[  1   2  -9  11 -35   9  18   9  74   9  25  -8   3  33  30  12   4 -21
 -95  11   7 -14  14   0  65  14  19 -37  19  49   9   2   3   1   1   4
  10 -27  -4 -17  11  24 -14  11  43   6  11  12  16  -1  -7  -7  48  16
 -15  -1  -5  -3  -2 -23  -1  39 -46   2   5 -27 -33  -9 -11  -4  -7   8
 -11 -24  13  -2  -4 -16  20  16 -11   6 -16   8 -12  10   8   7  37 -29
 -12  19  22 -27 -10 -37 -13] : mor
[ -1 -13  -9  26 -42   9  13   1  55   4  22  -6  -3  29  33  -1   3 -28
 -95   8 -10 -30  12   4  42   7  29 -46  21  38  12  16  -6   3 -12  -7
  15 -24  -4 -12  12  10 -10  12  72  -4  20  -4  21 -12  -7 -12  44  26
   2  -7   4 -15   3 -18 -14  17 -39   1   1 -32 -19  -2   4   2  -7  14
   1  -6  17   8  -8 -12  16   5  -6  -7 -10  47  -3   8   7  -3  55 -21
  -1  15  24 -22  -8 -21  -3] : mor
[  9  14 -11  14 -38   7   5  20  15  18  38 -11   1  17  21   1   2  -6
 -95  15 -15  -6  31   6  33   8   4 -37  13  39  -5   9  -6  -4 -23   1
   5 -16  -3 -39  11  27  -8   7  52   0  15 -14  22  -4   5  -1  55   2
  -3  -2  -9 -12   7 -36  -4  37 -45   3  -1 -22 -18  -9   6   8  14  13
   9 -24  16   6  -6 -29  20  15   0 -25 -38   9   1   4   9   2  50 -18
  -1  10  25 -21  -7 -38 -20] : bego
[  8   2   8  15 -41  10  16  -6  42 -25  21 -11  -9  29  34  11   4 -14
 -95  12  -4  -3  12  -3  70   8  -2 -35  10  52  18   6  -1   0 -12  -1
  10 -23  -1 -29  12  18 -11   8  54   8  23  12  15  -3   8  -2  48  18
  -4   1  -9  -9  11 -19  -1  21 -35   8   3 -34 -13  -8   0   4  -7   2
  -7 -21  11   6  -3 -27  25  14  -5   7 -28  -6  -5   9  10   9  53 -10
  -3  18  35 -24 -12 -36 -13] : mor
[ 24  15 -12   7 -48  16  24  11  76  16  40 -19  15  22  37  28   8 -21
 -95  11  -4 -16  18  -3  89  20   8 -41  18  67  23  12  -5  -6 -18  -5
  10 -24  -7 -39  19  42 -34  11  45  16  24  12  23  -9   5  -5  80  16
   5  -6 -15 -12   6 -37  -6  37 -51   4  -1 -25 -59 -10 -20   6   5 -19
   8 -22  23   6  -5 -36  27  19  -5  11 -47 -16  -4  14  10  24  47 -25
   1  14  46 -27 -15 -57 -16] : mor
[  0   0 -14  13 -34   4   0  16   5   3  27   1   3  19  24 -23   2 -26
 -89   9   0 -15  18   6  17  -6  44 -32   9   7   1  12   5  -2   9  -3
   9  -7  -6  11  10  10  17   2  35   3  15   7   3  -7  -6  -1  21   6
   2   0  27 -13   6 -11  -5  30 -20   3   4 -21 -41   0  10   2   2  19
   6   6  10   4  -9 -17   3   6 -10 -12 -17  69  -7   4 -10 -13  37 -13
   9  18  16 -10   1  -7   5] : bego
[  4  10  -8  15 -75  16   7  13  46  -3  27  16  -6  13  21  -3   7 -19
 -95  18  -5  -7  15  -3  37   6  33 -48  12  21  11   8   2   2 -16  -5
   9 -24  -3 -24   5  -2 -12   9  51   5  22  11  31  -6   1  -9  44  17
  -2  -6   1  -5  11 -12   2  18 -22   3   3 -24 -14 -17   1  10   3  11
   1  -7  12   7  -4  -5  30   6 -12  18 -14  41  -1   2   3  -1  54 -23
  -1  15  18 -21 -10 -27  -7] : mor
[  1  -4  -8   3 -25   2  -7  12  40   3  14  -8  11  16  14   1  -5 -13
 -74   5  -7   3  11   2   5   6  30 -17  -2  24   5   7   5  -6  -3   2
   3 -17   3  -7  11  25  -4   6  37   5  10   6   4  -1  -6  -3  31   2
   8   3  -5 -12  -2 -14  -2  15 -31   2  -1 -24 -25  -9  -6   7  12  16
   3 -10   8  -5  -3 -18  18  13   2  -2 -10   6  -2   2  -9   7  17 -14
   0   3  20 -14  -4 -21  -4] : bego
[ 13   2 -16  11 -63   3   8  27 -10   6  36  -6   5  19  30  -8   6 -14
 -95  17  -3  -7  45  27  48  10  41 -37  23  32   8   6  -8  -4 -13  -5
   9 -25  -3 -21   5  24   6   7  48  10  10   3   8  -7  -1  -8  54  -1
  -4   1   0  -1   9 -34  -3  26 -28   8   7 -30 -29  -5   5   7  10  20
   9  -7  18   0  -9 -39  25   3   1  -1 -33  17 -14   5   4  -2  58 -20
  -1  17  28 -28  -8 -29 -12] : bego
[  3   5  -8  20 -27   2  -1  -5  35   1  22  -5   1  16  14 -15   1 -15
 -87  16  -5 -16   6  -8  10  -4  26 -43  12   3   0   1   5  -2  -8   3
   5 -11  -6   1  17   2  11  -5  38 -11  11   6  23  -8   3  -5  26  12
   0  -2  -3   0   5 -14  -1  28 -15   6  -3 -18 -23   2   2   7   4  17
   1   1   8   1  -5  -4  13   4  -8  -5  -9  42   6   8   0 -10  32 -15
  26  19   4 -10  -6  -9   3] : bego
[  9  15  -5   8 -29   3   7 -13  66   0  16  -1 -10  31  29   8  11 -18
 -89  11   2  -3   5  -4  61   0   5 -26  13  29  17   8   1   7  -1   4
   9 -23  -2 -19  11   5   6   8  24   4  13  19  14 -15  -2  -2  29  29
  -5 -20  -3  -5   6 -16  -5  22 -25   6   4 -18 -24  -9  -8   2  -8 -11
   2  -9  17   6  -3 -18  16   1  -8   8 -20  17   1  10   5   9  39 -19
  -2  22  19 -18  -6 -23  -7] : mor
[ -3 -16 -15  11 -25  10  10  33  40  12  40  -7  10  17  14  -1  -1 -13
 -95   2  -7  -7  21   8  22   9  29 -24  15  24  -4   0  10  -8 -28  10
   9 -22   7 -28  32  29 -11   1  95  -1   3 -12  -5  -4  -8  -6  57  15
  -1   3 -13 -12 -27 -33   5  14 -53  -4   4 -29  -8   2   5  12  11  41
   8 -12   7   0  -9 -20  22  14  -5 -25 -12   2   4   4   5 -15  41 -33
  -1   6  13 -28  -9 -24 -10] : bego
[ 16  -2 -12  19 -22   9   5  15   3   5  37 -12   7  21  42   4  11  -3
 -95  25  -3  -7  37   7  35   2   9 -40  10  43  -7  -1  -6  -4 -17  -1
  13 -13   1 -34  16  22 -12   6  28  -1  12   2  16  -7   6  -2  44  -2
   2   4 -10  -7  10 -32  -5  33 -33   0   2 -24 -15  -8  -5   5   9  16
   4 -20  16  -6  -8 -21  31  12  -1 -17 -30   5   2   2   3   3  46 -15
  -4  16  31 -21 -13 -24 -15] : bego
[  5  15   3  10 -53   1 -15 -13  58  -1  -1  -3 -17  16  19  -2   2 -16
 -58  19   3  10  -4 -11  43 -12  14 -27   7   7  22  16   7  11  -6  -2
   7 -29 -14 -24  -9   3   7   0   1   4  19  27  22  -3   1 -16  21  22
  -7 -10   4   4  18  -4   0  14  -4   6   7 -11  -1 -13   8   1  -5 -11
  -7   5   6   3  -3  -3  15   0  -7  27  -8  16   1   8   3   8  36  -3
   0  23   7 -14  -1 -30  -4] : mor
---
[-12  10   4 -14  31   5   5   1   6   9 -16  -4  22   6 -22 -12   0 -30
   6 -23 -21  -1  -1  -3   1   0  -5   9   8   0   7   4  18 -13   6  40
   5  -9  23  -4  11   6  -5  11   0  45   3 -13   1 -14   1 -36  -8 -17
   5  -9 -22  -1   8 -12 -11  20   3  18  11 -15 -29  48   4  59  19   1
   1 -27  -4   3   9   6 -14  10 -15  -5  -2 -27 -21  -3  33  -1 -18  40
  -6 -40  17  -5  -5  16  36] : sivar
[ 18   3  -4   2 -18  -3   4   1   6  17 -31   2  28 -11 -10  10   5  27
 -10   9  19  -7 -19   7   7  23 -13  12   8  20   5 -20 -10   1  13  39
  24   4   4   1   2   3  11  -6   0  35   9  -2   2  39   7  18  29   1
  17  -3  24   0   7  -6 -18   7 -14 -22 -14   9 -16  12   2 -15 -25 -14
   8 -48   0  -9 -13  18 -13 -11 -22  -5   0   0 -10  13  30 -12 -54  19
  10  56 -11  -4 -19  42 -44] : vuz
[ 24  12  -5  -3 -10   5 -14   0   6   9 -12   7  29  -6  10  68   1  13
  -6  -3  20  -6 -12   0   4  -4   0   3   7  32   0 -36 -13  19  11 -49
  -4   9  13   5  12   0   4 -13  18  30   8  10 -11  36   2  19  40   0
  22  -8   6   2  -7 -16   6   8  -9 -17  -2 -18 -27   9  -4   0   4  -4
  10  -6   0   1   4  17 -24 -12 -15   7   1 -19   6   4  20  -1 -89  67
 -17  60 -24   7  -2  18   4] : vuz
[ -9  11   2  -5  14 -14   1   1  12  16 -22   4  25  -5 -13  18   1   7
  -3 -21 -10  -9  -6  14   1  10 -12   3  14   3   2 -56  13  -5   9  43
  10  15  -2   1  12  -3   1   4   9  74   5 -25  -6  20   2  -8   4 -15
  -3 -13 -15   1   9 -12  -6   6  -2 -11   2 -13 -39  16   2  20   2  -8
   0 -44  -5  -1  -3   2 -23  -1 -20  -3  -1 -28 -19   1  38  -7 -63  45
   1   7   6  -1   1  32  -4] : sivar
[ -7   5   0   0  18 -14  -2   2   3   7 -15  -8   9   1  -1   1   3   6
   4  -7   0  -5   4   0   0  15   6   0  11   1   0 -19   7  -9   2  22
  -4   2   7  -4   5  -5   2   0  76  23   0 -20  -4   4   7  -6   0  -7
   7  -2  -8  -3   9  -4  -7   4   4   3   5  -3  -4   6   1  20   6   0
   9 -19  -1  -1   2  -3   4   0  -7  -2   2  -6 -14  10  21  -4 -17  27
   0  -2   4  -1   1  17 -18] : sivar
[ -1   4  -1  -7   7   2   3   1   2   0 -12   5  18   1 -10   1  -2  -1
   3 -14  10  -3   0   0   4  -5  -5   1   7  -1   3  -9   4   4   5  20
   7  -2  22  -1   8  -4   1   2  -5  27   2  -6  -3  11   0  -6  -2  -8
   2  -5  -9   1   1  -8   0   4  -7   0   2 -11 -17  11   3  25  -1  -1
   7 -20  -2   6  12  10  -9  -1 -10  -5   1 -10 -12   2  17   4 -52  26
   0   6   7  -1  -5  14  21] : sivar
[  3  -2  -8   1  -9   3  -1  -1   5  18 -12   5  15  -9 -11  10   0   6
  -4  -2  -4  -4 -13  10   2   9  -5   6   0   5  13 -33  -7   1   3  10
  14  12 -14   4   6   1  -5  -3   3  30  -1  -2  -4  32   3   6   9  -9
   4 -12   2  -1   1  -2  -1   3  -6  -8  -3 -13 -28   4   0  -6   0  -2
   5 -16  -5  -3  -5   8 -21  -1 -18   5  -2 -16  -6   1  10   2 -45  32
   4  14 -14  -5  -6  12   0] : vuz
[  6   2   4  -9  -5   8   2   1   1  11 -14  -1  24   0  -3  -4   3  -3
   0  -7   8   0  -1   3   3  -1  -1  -3   0   0   4  -6  -2   5  14   8
   2   4  24  -3   1   0   7  -6   2  27   3  -1  -5  34  -2   9   8   1
   2 -13   2   1  -6  -8  -7  15 -15  -9  -1  -9  -3  14   2   5  -7  -3
   9 -11  -3   1  15   1  -2  -3 -13   3   3 -13   0   3  24  -6 -68  33
   2  17 -16  -4 -10   3   0] : vuz
[ -3  10 -12  -9  13 -25 -14   4  16   0  -5   5  17  -2   1  60  12  13
   0 -30  25  -7  16  -3   2   4 -18   1  14  14   4 -41  20   7   5  31
  -8  11  12  -2  17 -16   7   8  24  73 -17 -25  -6  24  -1 -22  -8  -6
 -16  -6  -4   4  -3 -26   8  10  -3 -10   7 -27 -32  16   8  44 -14  18
   8 -34  -3  -1   2   6 -16  -1 -14  -1   5   3 -21   0   4  -1 -95  68
   1   4  20   0  10  16  48] : sivar
[-11  10   5 -16  25  -1   0   1  12  -3  -9   2  32  -5 -36 -23  11   3
   4 -39 -19  -7  12   9   1 -11  -5   0   2   2   5 -20   4  -5   0  52
  20  -5  24  -2   8  -3   5   6  -9  73   5 -21  -9  40   1  -4 -11 -18
  -6 -18 -21   5  11  -8  -2  18  -7 -15  -5 -21 -36  10   1  44 -20 -13
   6 -37  -2   1  13  19  16   4 -21  -7   7 -20 -15  10  26  -4 -68  38
   7   4 -10  -4 -16  16   9] : sivar
[   1   -5   26  -26    4   -4  -23    2   30   19  -29   17  -10  -19
  -34   70   15   25  -25  -56  -10  -15   -2   40    3  -39  -30   -1
   30   51   -1  -72  -19    7    2   41   17   20  -11    9   28  -14
   12  -17    1  109   16  -40  -15    7    8   -3   35  -11   13  -23
   11    3   22  -29   -4   12  -31  -30   -2  -25  -70   26   -5   59
  -80   32    7 -108    2    0  -17   37  -10   -5  -12  -11    4   -6
  -22   28   76    0 -109   45   -8  109   13   -3  -24  109   11] : sivar
[  6   1  -3  -9  -6   4  10   1   3  13  -5 -10  16   0   4  16   0  -3
  -6   6   6  -3 -10   5   6   3  -6   7   6   5   5  -4  -5   7  14   6
  10  14   0  -2   1   5  -1  -2   9  30  -3   3  -3  20   2 -10  14  -3
   6 -11   6   1  -6  -6  -6   8  -4   1  -3  -8  -9   9  -1  -4  -7   7
   9  -7  -6   0  -3  -4 -12  -6  -9   0  -2  -2  -2  -2  11  -1 -49  22
   4  -3 -14   2  -3   7  12] : vuz
[  5  10   1 -14  11   1  -5   2   8   5  -5   1  34  -8 -16  14  -9   2
  -2 -25  -3 -10  -8   7   4   3  -2   7   8   9   1 -36   5  -2   6  21
   6  -5  17  -1  11   1   4  -3   4  44   6 -17  -5  25   1  -3   8  -8
   8  -8 -16  -4   3 -12 -11  11  -7  -8   4 -18 -26  14   1  31  14  -8
  -2 -32  -2   2   9  14 -23  -3 -24   3   2 -33 -15   2  35  -5 -81  66
  -5  17   0  -5   0  25  13] : sivar
[ -4   7  -3  -8  10  -6   0   1   5   9 -17   2  28   1  -4  20   3   2
   5 -12   6  -6  -2   4   3   8  -7   5   4   5  -2 -27   9   0   9  21
   0   4  12  -3   9  -4  -4   3  10  43   1 -16  -3  19   1 -16   4 -11
  -3 -11 -10   2  -3 -12  -1   3  -3  -5   2 -16 -21  10   2  19   6   2
   5 -16  -6   2   9   2 -19  -2 -21   0  -2 -25 -12  -6  22  -1 -63  56
   1   1   3  -1   2   7  19] : sivar
[ -3   4  -2  -7  11 -17   1   0  10   6 -28   8  35 -13 -22  24   5  27
  -3 -25   1 -13  -8  18   1  10 -10   8  12   4   1 -88  14  -9   6  73
  14   8 -10   0  15  -7   0   6  20  78   0 -30  -4  39   5  -7   4 -17
   0 -14  -7   0  15 -11   2 -10  -5 -17  -3 -20 -42  11  -2  10  -4  -7
   3 -51  -3  -1   1   8 -18   2 -29   3  -3 -31 -19  -1  32  -9 -74  52
   6  29   3  -1  -6  27 -18] : sivar
[-11  -1  -2   2 -10 -20   4  -1  11  18 -31   4  20 -15  -4  13   0  29
 -10  -6   1 -21 -15  23   2  13  -3   5   3   5   2 -97  -5  -2  14  19
  13  37 -14  -2   7  -2   2  -7  18  65   2 -18  -7  47  -3  23  18 -12
   4 -16   3  -4   4  -5   0   0 -14 -27  -2  -7 -33   9   0 -26  -2  -7
  -1 -32  -2  -4   7 -12 -15  -8 -22   2  -6 -23  -6   6  46 -10 -96  37
   3  60 -13   1  -4  38 -42] : vuz
[  5   5  -3  -3   7  -4  -5   0  10  12 -21   3  31  -7  -9  17   0   8
  -1  -9   3  -6  -7   7   9  11  -5   6  13   7   5 -44   6   1   8  24
  11  12  -1   1  11  -2  -6   0  15  42   2  -9  -5  32   4   0  14 -10
   1 -12  -7   0  -1  -8  -2   5  -6 -11  -1 -13 -28   7   1   4   5  -3
   6 -17  -7  -5   7   3 -20  -3 -35   7   0 -25  -8   1  22  -5 -58  53
   0   7  -7   0   2  10  -8] : sivar
[ 12  -1  -5   6 -17   4  -2  -2   4  17 -20   5  22 -15 -10  12  -5  18
  -5 -14   6   2  -7   5   4  14  -2   1  -3  10   5 -40  -5  -2   7   9
  12   8   7   0   2   3   3  -6  -1  26   4  -3  -8  41   7  23  14  -3
   2 -12  10  -1   2   5 -10   7  -8 -19  -1  -9 -22 -14   5 -11  -3  -1
   0 -30  -2  -4 -12  15 -15  -4 -16   7  -2 -16  -9  12   9  -7 -39  36
   6  57 -15  -1  -6  25 -33] : vuz
[ 19  -8  -9 -12 -15  19  11  -1  -8  19 -22   7  39 -12 -13  17  -1  13
  -3  -1   9 -10 -23  17   6  21  -1   9   5   5   2 -22   1  -6  21  68
  14 -13  16   0   1   7 -10  -7   6  38   4 -15   4  36   2  -8   3   3
  -1 -11   7  -1   8   0 -18  -1 -16  -1   0  -5  -2   9   7  -5  10  11
   2 -38  -3   4  -9   7 -40  -1 -19   2  -7 -26   7  -2  28  -7 -56  64
  15  17  -4  -4  -1  10  -9] : vuz
[ 11  -1   2   2 -16  -8   5   2   3  13 -21   1   7  -2  22  13   1   6
  -6   6  16  -9  -5  12  -2  14  -7   1   4   4   3 -53 -11   3  10   3
  -3  26   1   3  -4   4  -4  -4   9  31  -1 -10  -4  17  -1   1  15  -1
   5  -6  17   0  -9  -4  -7  -1 -10  -5  -1  -4  -3  10   0 -20   4  10
   2  -5  -4   0   9 -22  -2  -6  -8   2  -6  -3   3   2  41  -3 -76  23
   3  40 -11   2  -4  22 -16] : vuz
[ -3 -11   0  17  22 -24 -11   0  25  15 -30  -1  -5   2  14  37  -1   2
  -3   6   8   0 -15   3   1  -8 -14   3  25  30  17 -80 -26  19   6 -32
   9  55 -45   9   4  -1 -20  -1   2  67  -1   8 -10 -16  -8 -20  50 -42
  38 -23  11   3  -5 -20  19  -2  -5  11  -4 -27 -54   5  -6   8 -16  22
  24   6 -11  -2  11 -10   1  -5 -19  10  -2  11   3   4  36  -2 -82   9
 -26  29 -12   1 -18  77  29] : vuz
